Below are the code and all the weights of a small trained network. Each question names an input and a target symbol and asks about switching units off, where a switched-off unit gives its printed mean instead of its output.

import numpy as np


def w(rows, s, z=0):
    codes = np.array(rows[::2]) - 128.0
    scale = np.full(codes.shape[1], s)
    scale[-1] = z or s
    return codes * scale


def norm(h):
    return h / np.sqrt((h * h).mean(-1, keepdims=True) + 1e-5)


def softmax(a):
    e = np.exp(a - a.max(-1, keepdims=True))
    return e / e.sum(-1, keepdims=True)


def log_softmax(a):
    a = a - a.max(-1, keepdims=True)
    return a - np.log(np.exp(a).sum(-1, keepdims=True))


def net(x, mask):
    ids = ['ΓΘΛΠΨαβδεζημξφ'.index(c) for c in x.split()]
    T = len(ids)
    res = E[ids] + P[:T]
    u = 0
    for l in range(2):
        r = norm(res)
        for j in range(3):
            rows = slice(3 * j, 3 * j + 3)
            q, k, v = (r @ M[l][rows].T for M in (Q, K, V))
            z = softmax(np.where(np.tri(T) > 0, q @ k.T / 3**0.5, -1e9)) @ v
            o = O[l][rows]
            res = res + np.where(mask[u + j], z, o[:, -1]) @ o[:, :-1]
        u += 3
    return log_softmax(norm(res)[-1] @ U[:, :-1].T + U[:, -1])


Q, K, V, O = {}, {}, {}, {}
E = w([
[113,132,104,143,105,116,108],'Γ',
[79,111,110,196,2,150,115],'Θ',
[139,167,116,168,148,103,160],'Λ',
[92,132,137,167,152,112,48],'Π',
[60,159,104,82,175,142,177],'Ψ',
[92,162,123,100,119,137,119],'α',
[188,116,99,139,126,108,178],'β',
[116,101,109,89,105,154,119],'δ',
[201,100,75,71,206,183,200],'ε',
[163,89,158,153,102,123,121],'ζ',
[131,132,172,151,163,124,123],'η',
[176,114,140,138,117,96,121],'μ',
[97,104,129,192,110,89,169],'ξ',
[71,115,142,135,132,114,132],'φ',
],0.027)
P = w([
[106,204,164,199,15,198,111],'0',
[120,184,155,156,59,175,97],'1',
[113,152,165,120,64,175,99],'2',
[132,129,160,85,79,145,99],'3',
[146,113,166,58,95,108,119],'4',
[155,109,155,47,101,65,121],'5',
[165,110,148,40,111,3,127],'6',
],0.0072)
Q[0] = w([
[133,131,197,70,65,97,118],'L0H0',
[182,114,154,211,178,188,63],'L0H0',
[68,127,156,93,62,127,119],'L0H0',
[109,87,125,46,38,134,112],'L0H1',
[198,80,187,188,177,109,109],'L0H1',
[127,169,56,67,72,230,125],'L0H1',
[173,125,195,253,189,139,185],'L0H2',
[82,106,132,77,79,61,84],'L0H2',
[134,68,98,163,55,163,102],'L0H2',
],0.011)
K[0] = w([
[160,92,207,73,159,55,93],'L0H0',
[150,169,133,166,120,214,90],'L0H0',
[99,91,205,115,104,104,140],'L0H0',
[83,131,90,48,80,103,108],'L0H1',
[185,130,207,168,162,99,125],'L0H1',
[137,198,91,88,58,245,114],'L0H1',
[112,135,128,213,140,194,129],'L0H2',
[133,94,173,120,133,55,120],'L0H2',
[136,121,95,139,92,117,100],'L0H2',
],0.011)
V[0] = w([
[95,97,215,124,150,122,174],'L0H0',
[183,184,79,149,144,255,70],'L0H0',
[155,162,70,145,127,49,148],'L0H0',
[62,132,33,116,167,117,178],'L0H1',
[147,129,99,219,168,117,121],'L0H1',
[159,185,194,128,133,215,146],'L0H1',
[50,172,86,55,197,129,130],'L0H2',
[121,139,195,194,145,127,163],'L0H2',
[229,116,183,174,139,115,88],'L0H2',
],0.0079)
O[0] = w([
[148,172,52,122,115,226,56,150],'L0H0',
[102,169,126,62,128,3,147,103],'L0H0',
[173,177,150,58,169,81,206,76],'L0H0',
[119,148,92,118,141,143,144,40],'L0H1',
[124,117,224,111,124,149,76,3],'L0H1',
[148,147,165,193,130,71,119,208],'L0H1',
[137,63,91,156,99,98,148,120],'L0H2',
[145,101,91,82,113,146,140,106],'L0H2',
[62,127,93,61,105,164,187,69],'L0H2',
],0.0075,0.0047)
Q[1] = w([
[133,125,138,110,121,146,189],'L1H0',
[122,101,199,216,106,50,110],'L1H0',
[123,112,233,161,213,200,161],'L1H0',
[178,155,96,188,27,142,71],'L1H1',
[107,168,203,149,175,160,110],'L1H1',
[110,128,123,168,123,9,61],'L1H1',
[72,32,37,156,126,177,153],'L1H2',
[152,90,145,117,119,2,124],'L1H2',
[193,144,158,148,5,150,47],'L1H2',
],0.0085)
K[1] = w([
[131,194,166,99,116,138,90],'L1H0',
[73,125,162,98,161,110,62],'L1H0',
[151,155,149,133,176,96,107],'L1H0',
[201,67,123,130,74,149,97],'L1H1',
[121,230,170,180,93,140,62],'L1H1',
[205,91,106,135,156,64,83],'L1H1',
[108,37,123,118,146,167,135],'L1H2',
[191,130,73,112,85,9,97],'L1H2',
[150,91,194,177,119,137,99],'L1H2',
],0.011)
V[1] = w([
[140,145,162,133,184,173,96],'L1H0',
[61,89,200,163,167,159,183],'L1H0',
[138,47,139,54,162,141,131],'L1H0',
[88,180,149,161,48,116,127],'L1H1',
[116,193,135,123,177,86,118],'L1H1',
[56,189,104,152,231,154,124],'L1H1',
[126,204,2,43,127,100,142],'L1H2',
[200,138,209,114,121,127,84],'L1H2',
[185,152,92,126,192,94,33],'L1H2',
],0.0076)
O[1] = w([
[183,119,154,98,96,70,118,89],'L1H0',
[168,151,136,189,104,131,127,86],'L1H0',
[91,123,75,174,111,112,199,2],'L1H0',
[188,55,91,123,126,168,255,250],'L1H1',
[224,98,23,124,148,156,37,119],'L1H1',
[96,99,104,102,164,187,91,70],'L1H1',
[151,120,178,132,44,153,80,72],'L1H2',
[135,83,111,49,125,56,139,149],'L1H2',
[131,79,94,86,36,194,118,114],'L1H2',
],0.007,0.0064)
U = w([
[213,125,247,153,131,90,155,252],'Γ',
[181,80,118,56,181,154,180,181],'Θ',
[117,115,149,126,127,131,128,52],'Λ',
[122,112,142,130,120,129,136,35],'Π',
[116,97,142,149,134,119,125,88],'Ψ',
[211,119,70,176,72,108,77,15],'α',
[118,184,163,132,104,105,106,90],'β',
[56,110,143,206,40,89,167,126],'δ',
[59,119,179,134,145,92,41,206],'ε',
[71,132,105,130,162,52,179,110],'ζ',
[88,95,26,95,159,82,125,111],'η',
[77,174,142,45,106,188,151,138],'μ',
[101,154,154,220,223,120,206,113],'ξ',
[107,107,128,185,176,243,119,205],'φ',
],0.012,0.0035)

Each question gives the input, a string of symbols that net reads in full, and the target symbol t.
The units are the heads (3 rows each of Q, K, V and O). Each row of codes is followed by its name. A weight is (code - 128) times the scale printed after its matrix; where a second scale follows, it is the last column's (O and U).
mask holds one flag per head, layer by layer. A switched-off head (its flag False) gives its mean, the last column of its rows in O, instead of its output. The means were averaged over made-up inputs and are rounded, as every weight is.
A unit's drop is (log p(t) with every unit on - log p(t) with that unit switched off) / (log p(t) with every unit on - log p(t) with every unit switched off).
The circuit of an input: a set's keep is (log p(t) with only the set's units on - log p(t) with every unit switched off) / (log p(t) with every unit on - log p(t) with every unit switched off). Starting from all 6 units, units are removed one at a time, each time the one whose removal leaves the highest keep (on an exact tie, the one counted first), for as long as the keep stays at least 0.8.
units of the circuit, in order: the units of the circuit, biggest drop first
unit that matters most: the unit with the biggest drop
which heads matter: for each layer, one digit per head in row order, 1 if its drop is at least 0.15 and else 0, layers parted by /
drop of u: that unit's drop, to one decimal
input η η η Γ, target η: units of the circuit, in order	(L1H2)
input μ δ Θ η ε Θ δ, target ε: which heads matter	010 / 010
input Γ η μ Γ ζ Ψ, target φ: units of the circuit, in order	(L1H2 L0H0)
input ε α δ, target ε: units of the circuit, in order	(L1H1 L0H0)
input α ζ Γ, target ζ: units of the circuit, in order	(L1H2 L1H1)
input φ δ Θ α δ, target δ: which heads matter	000 / 010
input μ η μ ε Π δ Γ, target δ: units of the circuit, in order	(L1H2 L1H0 L0H0 L0H1)
input α μ φ Λ δ δ Γ, target δ: which heads matter	010 / 011
input ε η δ α Θ η, target Θ: which heads matter	111 / 000
input α α ξ, target ξ: units of the circuit, in order	(L1H2 L0H1)
input δ ξ Λ Γ μ Θ Γ, target μ: which heads matter	011 / 000
input Θ α δ ε α, target ε: units of the circuit, in order	(L1H1 L0H2)
input α δ α ξ α, target ξ: units of the circuit, in order	(L0H0 L1H2 L0H1)
input μ α Λ, target Γ: units of the circuit, in order	(L0H1)
input α ε δ Γ Θ δ δ, target δ: units of the circuit, in order	(L1H1 L0H0 L1H0)
input μ Λ δ α δ β α, target δ: units of the circuit, in order	(L1H2 L1H0 L0H2)
input φ α ξ Λ δ, target ξ: which heads matter	010 / 011
input φ α Γ Λ, target Γ: which heads matter	100 / 000
input Ψ Θ Π δ ξ, target ξ: units of the circuit, in order	(L1H2 L0H0 L0H1)
input α β α, target β: unit that matters most	L0H1
input α Π ξ δ, target ξ: which heads matter	010 / 001
input φ ξ Π μ Γ, target μ: which heads matter	001 / 000
input Λ μ α μ Λ α μ, target Θ: units of the circuit, in order	(L0H2 L0H0 L1H1)
input ζ Γ α, target ζ: which heads matter	010 / 001
input α Λ Θ Γ Λ Λ, target Θ: which heads matter	011 / 010
input α Θ α Θ Λ α, target α: which heads matter	001 / 000
input η Λ Π α α, target α: units of the circuit, in order	(L0H2)
input δ ξ δ ε Γ, target ε: which heads matter	010 / 010
input δ ξ α φ, target φ: drop of L0H0	0.6
input ζ α δ, target ζ: drop of L0H2	0.1
